Each row is followed by its group and then its class within the group.
0.235, -0.357, 1.644, -2.848, -0.174, -0.988, 0.969, -0.515, -1.247, -0.004, 0.936, -0.893, -0.008, 0.127, -0.394, -0.941, -0.200, -0.377, -1.374, -0.123, -0.145, 0.359	zz > Y
-0.047, -0.489, 0.219, -1.525, 2.165, -1.311, 1.500, -0.594, -0.146, -0.495, 1.715, -0.890, 0.506, -0.104, -0.402, 1.383, -0.102, 0.299, 0.081, 0.716, -0.155, 0.377	gr > C
-1.115, 0.219, 0.002, -1.793, -0.189, -1.447, 1.440, -2.122, -2.194, -0.146, 2.472, -0.506, 0.759, 0.159, 0.264, 1.207, -1.192, -7.407, -1.881, -0.893, 0.037, 0.478	gr > C
0.544, 0.333, 0.113, -2.209, 0.034, -1.160, 0.536, -0.831, 0.728, -0.121, 2.565, -0.821, 0.241, 0.465, -0.347, -1.184, -0.482, -0.143, -1.144, 0.077, 1.288, -0.028	zz > J
0.933, 0.279, 1.680, -1.194, 0.730, -0.599, 1.425, -0.207, -1.002, 0.110, -1.667, -0.828, -1.835, -1.264, 0.401, 0.204, -0.183, -0.429, -0.899, -0.156, -0.439, 0.311	zz > K
0.005, -0.056, 0.869, -1.223, 0.675, -0.455, 1.115, -0.137, -1.592, -0.407, -1.725, -0.899, 0.202, -0.411, 0.587, 0.960, -0.323, -0.457, -1.157, 1.067, -0.480, 0.067	gr > L
-0.214, -1.276, -0.151, -0.637, -0.474, -1.493, -0.317, 0.003, -0.178, -0.305, 2.560, -0.243, -1.235, -0.232, -0.668, 0.830, -1.504, 0.426, -0.356, -0.152, 1.207, 0.935	zz > J
-0.983, -1.108, 0.860, -1.495, 0.736, 0.375, 0.515, 0.537, 0.709, -0.387, 4.068, -0.372, 0.916, 0.006, -0.677, 1.116, 0.351, -1.495, -1.195, 0.342, -0.142, 1.216	gr > H
0.675, -0.687, 4.432, -1.279, 0.027, -1.272, 0.224, 0.414, -0.291, -0.250, 2.549, -0.789, 0.542, -0.266, -0.544, -1.328, -0.368, -0.596, -0.433, -0.100, -0.081, -1.233	zz > K
0.326, -0.378, 0.676, -1.458, -2.123, -1.835, -0.436, -0.821, -1.067, -0.122, 4.007, -1.503, -0.790, -0.156, 0.119, -0.653, -1.085, -0.369, 0.173, -0.651, -0.037, -0.365	zz > Y
-0.996, -0.475, 0.492, -0.769, 0.898, -0.037, 0.814, 0.252, -0.371, -1.195, 2.381, -0.498, 1.037, 0.321, -0.349, 1.478, 0.273, -0.101, 0.083, 0.344, -0.200, 0.086	gr > L
-0.194, -0.648, 1.343, -2.651, 0.009, -1.543, 0.557, -0.283, 1.549, 0.431, 3.340, -1.185, 0.907, -0.387, 0.223, -1.864, -0.370, -0.557, -0.299, 0.673, -0.368, -1.112	zz > Y
-0.844, -0.607, 0.411, -0.760, 0.074, -1.437, 1.192, -0.558, -0.001, -0.559, 1.848, -0.565, 0.766, 0.273, 0.093, 1.307, -0.149, -0.149, -0.883, 0.742, -0.107, -0.135	gr > L
-1.523, -1.784, 0.082, -1.927, 0.623, -1.509, 0.431, -1.089, -0.368, -0.640, 5.323, 0.272, 1.764, 0.829, -0.983, 1.039, 0.036, 1.136, -0.366, 0.318, -0.246, -0.069	gr > C
-0.899, -0.326, 0.975, -1.111, 0.087, -0.452, 0.226, 0.628, 0.782, 0.542, 2.705, -0.341, -0.352, -0.149, -0.882, -1.862, -0.307, 0.419, -0.070, -0.780, 0.198, -0.226	zz > Y
0.009, 0.075, 0.670, -1.199, 0.022, -1.335, -0.187, -0.352, 0.439, 0.145, 2.051, -0.649, 0.259, 0.304, -0.066, -1.867, -0.821, -0.136, -0.936, 0.084, -0.307, -0.859	zz > K
1.161, -0.846, 2.175, -2.004, -0.265, -2.576, 0.192, -1.128, -1.252, -1.085, 4.487, -0.364, -1.045, 0.227, -1.678, 0.125, -0.612, -0.798, -1.434, -0.075, -0.729, -1.425	zz > K
1.095, -1.435, 2.100, -3.165, 2.674, -0.796, 1.266, 1.222, 0.301, -1.549, 2.891, -0.371, -1.420, -1.104, -2.116, 0.997, 0.655, -0.885, 0.130, 0.902, -0.679, 0.636	zz > K
0.455, -1.019, 0.431, -2.419, 0.355, -1.632, -0.638, -0.032, -2.598, -0.563, 3.226, -1.003, -0.860, -0.790, -0.895, 0.428, -0.504, -0.207, -1.352, 0.529, -0.194, 0.784	zz > Y
0.085, -0.667, 0.631, -1.949, 0.584, -1.252, 0.484, -0.224, -0.161, -0.023, 2.001, -0.986, -1.702, -0.477, 0.709, 0.319, -0.710, -0.498, -0.796, -0.006, -0.108, 0.410	zz > Y
0.014, -1.097, 1.103, -0.772, 0.378, -0.895, 0.817, 0.272, -0.335, -0.346, 2.266, -1.252, -0.504, -0.012, 0.569, 1.818, -0.207, -0.410, -0.041, 0.731, -0.625, 1.151	gr > L
-0.557, -0.288, 1.297, -1.308, -1.007, -0.506, 1.996, -0.018, -1.283, -0.335, -0.076, -0.489, -0.003, 0.794, 0.184, 0.685, -0.299, 0.060, -0.792, 0.760, -0.350, 1.148	gr > L
0.179, 0.613, 0.849, -2.230, 0.073, -1.110, 1.062, 0.648, -1.086, -0.298, 1.685, -0.180, -0.780, 0.367, 0.261, -1.712, -0.550, -0.034, -0.944, 0.096, 0.087, -0.024	zz > J

Each row is followed by its group and then its class within the group.
0.570, 1.093, 1.671, -0.261, 2.124, -0.102, 0.574, -0.601, -0.070, -0.037, -0.475, 0.349, 0.953, 0.862, -0.509, 0.066, -0.740, 0.796, -0.146, -0.666, -1.529, -1.458	N > E
0.531, -0.044, 0.401, 0.034, 0.536, 1.450, -0.735, 1.105, -3.567, -0.438, -0.654, 0.811, -0.218, 0.304, 0.111, 0.846, -0.007, -0.050, -0.085, -1.141, -1.379, 0.599	N > U
-0.488, -2.122, -1.174, 0.667, -1.426, 0.764, -1.767, 1.559, -2.177, -0.167, -0.283, -1.552, -2.531, -0.088, 2.073, 0.877, 0.901, -0.724, 0.113, -0.039, -0.513, 2.707	S > V
-0.455, 1.270, 0.126, -0.327, 2.638, -0.389, 1.404, -0.085, 1.259, -1.019, 0.116, -1.173, 0.750, 0.558, -0.258, 0.431, -1.432, 1.327, 0.314, 1.038, -1.892, -2.434	S > Z
0.683, 1.689, 0.316, -1.221, 2.582, -1.378, 2.021, -2.026, 2.070, -1.560, -0.700, -1.056, 3.173, 2.118, -1.767, -1.333, -2.313, 1.928, 0.301, 2.028, -1.686, -3.925	D > P
0.050, 0.259, 0.142, -0.673, 2.791, -0.869, 1.467, -1.717, 1.846, -2.144, 0.058, -1.954, 2.383, 0.953, -1.397, -1.206, -1.895, 1.142, 0.535, 0.438, -0.583, -3.476	D > M
0.197, 0.769, -0.870, -0.071, 0.605, 0.702, -0.720, 0.978, -0.335, -0.312, -0.358, -0.999, -0.392, 0.441, 0.214, 0.488, -0.494, 0.779, -0.489, 0.120, -2.837, -1.167	S > X
0.164, 0.338, 0.412, -1.150, 0.756, 0.142, 0.700, -0.189, -0.317, -0.091, -0.568, 0.321, 0.525, -0.414, -1.114, 0.387, -0.098, -0.219, -0.116, -0.468, -0.831, -1.030	N > U
0.887, 0.418, 1.362, -0.470, 3.555, 0.538, -0.768, -1.339, -3.463, -2.045, 0.661, -0.534, 1.276, 4.032, 2.429, 1.225, -1.729, 1.132, -0.056, 0.598, -3.664, 0.269	A > W
1.051, 1.208, 0.324, 0.081, 0.103, 0.351, 0.330, 0.315, -1.269, 0.880, -1.083, 0.908, 1.098, 0.254, 0.528, 0.668, -0.439, 0.597, -0.931, -0.682, -1.431, 0.207	N > U
0.073, -0.427, 0.479, 1.216, 0.669, 0.586, 0.500, -0.210, -1.091, -0.436, -0.569, 1.157, 0.408, -0.391, -1.443, -1.866, 0.117, -0.463, -0.180, -1.159, -0.756, -0.122	N > E
0.283, 0.607, -0.164, 0.447, 0.254, -0.444, 0.238, -0.380, 0.012, 0.267, -0.345, -0.390, 0.820, 1.346, -0.592, 0.056, -0.434, 0.587, -0.358, -0.312, -3.634, -0.111	A > R
0.534, 0.577, -0.329, 0.043, -0.027, 0.414, 0.649, -1.307, 0.942, -0.793, -0.894, -0.920, 1.519, 2.178, -1.457, -0.530, -0.810, 0.825, -0.032, 0.068, -0.439, -0.735	D > M
0.176, -1.179, -0.542, 0.246, 1.284, 1.553, -0.318, -0.240, -1.300, -1.485, 0.686, 0.224, -0.246, 1.911, -0.110, 1.091, -0.161, 1.175, 0.508, 1.121, -1.472, -0.990	S > Z
0.315, -1.489, -1.431, -0.375, -0.546, 1.439, -1.675, 1.256, -3.105, -0.433, 0.584, -1.129, -1.114, 0.794, 1.875, 1.333, 0.006, -0.032, 0.005, 0.326, -1.301, 2.318	S > Z
-0.614, -0.674, -1.369, -0.161, -3.766, -0.126, -1.600, 1.938, -2.042, 1.183, -0.443, 0.287, -2.090, -1.378, 1.086, 0.159, 1.440, -1.852, -0.724, -1.009, -0.097, 3.418	A > W
1.343, 0.005, -0.351, -0.298, -0.889, -0.020, -0.724, -0.987, -1.685, -1.080, -0.518, -0.254, 0.815, 2.035, 1.683, 0.731, -1.046, 1.251, 0.424, 0.972, -0.785, 1.418	D > P
0.391, 1.288, -0.137, -0.115, 2.459, 0.638, 0.360, 0.797, 0.207, -0.664, -0.498, -0.853, -0.732, -0.547, 0.641, 0.191, -0.922, 0.693, -0.594, -0.068, -1.672, -2.203	S > Z
-0.046, 1.318, -0.128, 0.295, 0.113, -0.967, -0.206, 0.848, 1.342, 0.771, -0.520, -0.384, -0.392, -0.349, -0.374, 0.397, -0.128, 0.160, -0.559, -1.096, -2.072, -0.501	A > F
-0.513, 1.143, -0.614, -1.703, 2.404, 0.072, 0.050, 0.235, 0.023, -1.958, -0.858, -1.451, 0.752, 1.017, -0.278, -0.555, -2.362, 0.734, 0.201, -0.009, -2.250, -2.898	S > X

Each row is followed by its group and then its class within the group.
-0.723, 0.453, -3.530, -0.329, 0.539, -0.502, -0.331, -0.927, -0.476, 0.055, -0.505, 0.150, -0.218, -0.476, -0.066, 2.111, 0.287, 0.873, 1.668, 0.108, 0.092, 0.152	<66> > zq
-0.312, 0.476, -0.770, -0.161, -0.139, 0.327, 0.302, 0.453, 0.040, 0.508, 0.173, -0.228, 0.562, -0.071, -0.010, 1.198, -0.523, 0.783, 0.386, -0.055, -0.249, 0.956	<62> > pm
0.497, -0.064, -0.664, -0.715, -0.114, 0.465, 0.190, 0.174, 0.273, 1.637, -2.824, -0.724, 0.647, -0.041, -0.139, 1.560, 0.428, 0.923, 0.925, 0.167, -0.003, 0.679	<62> > pm
0.291, 0.293, -1.347, -0.362, 0.495, 0.108, 0.378, -0.634, -0.539, 0.477, -0.424, -0.658, 0.051, -0.364, 0.153, 2.833, -0.482, 1.657, 1.306, 0.009, -0.261, -0.026	<66> > Rr
-0.190, -0.527, -0.447, 0.415, 1.141, -0.978, 0.358, -2.014, -0.432, -1.395, 0.001, 0.456, -0.605, -0.430, 0.095, 0.734, -0.492, 1.385, 0.755, -0.415, -0.467, -1.274	<66> > Rr
0.116, -0.408, -1.156, 0.503, 0.453, 0.199, 0.820, -1.010, -0.654, -2.057, -0.198, 0.343, -0.724, -0.156, -0.077, 0.628, -0.524, 0.954, 0.995, -0.458, -0.398, 0.033	<66> > Rr
-0.564, 1.685, 0.341, -0.448, -0.091, 0.031, 0.071, 0.067, 0.307, -1.186, -0.015, -0.455, 0.290, 0.043, 0.063, -0.325, -0.040, 0.690, 0.548, 0.400, -0.304, -0.233	<63> > bh
-0.022, 0.087, -0.784, 0.049, -0.089, 0.221, 0.840, 0.065, -0.253, -0.813, -0.737, -0.858, -0.340, 0.243, 0.031, 0.981, -0.073, 0.197, 1.215, 0.877, 0.142, 0.946	<62> > pj
-0.093, 0.696, -0.488, -0.080, 0.091, 0.669, -0.092, 0.608, 0.322, 0.453, 0.186, -0.559, 0.752, 0.190, 0.137, 0.330, -0.070, 1.273, -0.160, 0.005, -0.488, 0.615	<62> > pm
0.528, 0.091, -0.930, 1.524, 0.102, -0.047, -0.108, -0.636, -0.578, 0.172, -0.988, -0.045, 0.190, -0.402, 0.094, 2.317, 0.237, 1.001, 0.860, 0.011, -0.011, 0.464	<66> > zq
-1.287, 1.233, 0.009, 0.440, -0.277, 0.609, 0.330, -0.003, 0.440, -3.302, -0.859, -0.127, 0.339, 0.486, 0.732, -1.786, 0.119, 0.167, 0.421, 0.254, -0.069, 1.198	<63> > bh
-0.196, 0.044, -0.167, -0.616, 0.366, 1.006, -0.114, 0.347, 0.383, -0.972, -0.472, -0.404, 0.050, 0.214, 0.208, -0.436, -0.293, 1.333, 0.988, 0.058, -1.198, -0.660	<63> > Gz
-0.420, 0.799, -0.297, 0.241, 0.573, -0.286, 0.108, -1.036, -0.623, -2.673, -0.841, 0.483, -0.515, -0.020, 0.337, -0.187, -0.901, 1.493, 0.581, -0.065, -1.117, -0.826	<66> > qj
-0.629, 0.138, -1.029, -0.421, 0.106, 0.747, 0.945, 0.681, 0.114, -0.591, -0.142, -1.106, 0.865, 0.592, 0.000, 0.960, -0.224, 0.904, 0.668, -0.170, -0.384, 1.717	<62> > pm
0.087, -0.854, -0.266, 0.048, 0.458, -0.282, -0.158, -1.032, -0.403, -1.070, -0.799, 0.443, -0.631, -0.583, 0.185, 0.569, 0.253, 0.725, 1.272, -0.421, -0.687, -0.623	<66> > qj
-0.048, 1.469, -0.300, -0.972, 0.267, 0.756, 0.335, 0.310, 0.301, 1.726, 0.692, -1.009, 1.612, -0.412, -0.126, 1.311, -0.469, 1.322, -0.472, -0.267, -0.720, -0.597	<62> > pm
-0.053, 1.695, -0.473, 0.166, -0.336, 0.329, 0.462, 0.545, -0.244, -0.123, -0.660, -0.733, 1.842, -0.085, 0.337, 1.959, 0.066, 1.918, 0.646, 0.177, -0.501, 1.710	<62> > lz
-0.474, 2.706, 0.067, -0.305, -0.177, 0.426, 0.118, 0.986, 0.290, -0.228, -0.701, -1.130, 1.942, -0.181, -0.082, 0.824, -0.189, 0.598, 0.767, 0.719, -0.964, 1.686	<63> > Nh
-0.465, 0.062, -0.493, -0.324, -0.124, 1.115, 0.366, 0.631, 0.279, 0.365, -0.083, -0.950, 1.142, 0.049, 0.139, 0.113, -0.400, 1.558, 0.403, 0.034, -1.298, 0.178	<62> > pm
0.576, -0.613, 0.013, -0.070, -0.180, 0.235, -0.684, 0.133, 0.295, 1.506, -1.276, -0.386, 1.204, -1.282, 0.007, 1.363, 1.119, 0.695, 0.642, -0.228, -0.141, 0.827	<63> > Gz
-0.306, 1.458, 0.116, 0.318, -0.180, 0.430, -0.136, 0.214, 0.445, -0.289, -0.482, -0.894, 1.021, 0.053, -0.261, 0.728, 0.716, 0.775, 0.916, 0.709, 0.049, 1.392	<63> > Nh
0.710, 0.557, -0.826, -0.556, 0.598, -0.546, 0.049, -0.545, -0.852, 1.737, -0.561, 0.602, 0.451, -0.466, -0.077, 2.216, -0.292, 1.204, 1.609, 0.067, -0.609, -0.429	<66> > Rr
-0.263, 0.931, -0.398, -0.371, 0.184, 0.086, 0.081, -0.488, -0.058, -0.160, -0.263, -0.574, 0.328, 0.192, -0.185, 0.524, -0.204, 0.412, 1.350, 0.385, 0.259, 0.679	<62> > pj
0.301, 0.414, -0.824, -0.378, 0.102, 0.030, 0.716, -1.104, -0.448, -1.121, -0.075, 0.030, -0.210, -0.266, 0.088, 1.439, -0.212, 1.431, 1.228, 0.174, -0.666, 0.435	<66> > zq
-0.542, 2.469, 0.328, 0.057, -0.376, 0.542, 0.236, 0.345, 1.048, -0.594, -0.828, -0.960, 1.361, -0.066, -0.142, 0.501, 0.166, 1.127, 1.250, 0.899, -0.239, 1.023	<63> > Nh
0.550, -0.246, -0.062, -0.370, 0.545, -0.266, 0.211, -1.014, -0.257, 0.963, -0.154, -0.045, -0.343, -0.754, 0.033, 1.933, 0.212, 1.318, 1.966, 0.155, -0.320, -0.534	<66> > Rr
-0.139, 1.247, 0.493, -0.213, 0.041, 0.155, -0.622, 0.347, 0.460, -0.087, -0.589, -0.677, 1.269, -0.238, 0.034, 0.621, 0.293, 1.453, 1.232, 0.553, -0.412, 0.095	<63> > bh
0.721, -0.244, -0.691, -0.209, 0.316, 0.261, 0.087, -0.990, -0.317, 0.474, -0.501, 0.167, 0.138, -0.537, -0.099, 2.125, -0.188, 1.348, 0.924, 0.449, -0.281, 0.050	<66> > Rr
-0.084, 0.820, 0.509, -0.193, -0.080, 0.070, -0.505, 0.291, 0.401, -0.408, -0.390, -0.924, -0.029, 0.386, 0.059, -0.708, 0.407, 0.665, 1.079, 0.675, -0.022, -0.656	<63> > bh
-0.095, 0.313, -0.613, 0.305, 0.053, -0.215, 0.344, -0.798, -0.819, -1.729, -1.225, -0.051, 0.490, -0.240, 0.405, 1.624, -0.063, 1.324, 0.774, -0.310, -0.603, 1.076	<66> > zq
0.006, -0.330, -0.308, -0.483, 0.396, 0.512, -0.537, -0.673, 0.387, -0.164, -0.523, -0.481, 0.097, 0.270, -0.015, 0.834, 0.185, 1.040, 1.388, -0.164, -0.541, -0.526	<63> > Gz
1.212, 0.360, -0.893, -0.265, -0.053, -0.500, -0.001, -1.123, -0.666, 1.660, -0.475, 0.286, 0.345, -0.346, -0.691, 3.530, 0.219, 0.569, 1.526, -0.026, 1.105, 1.188	<66> > zq
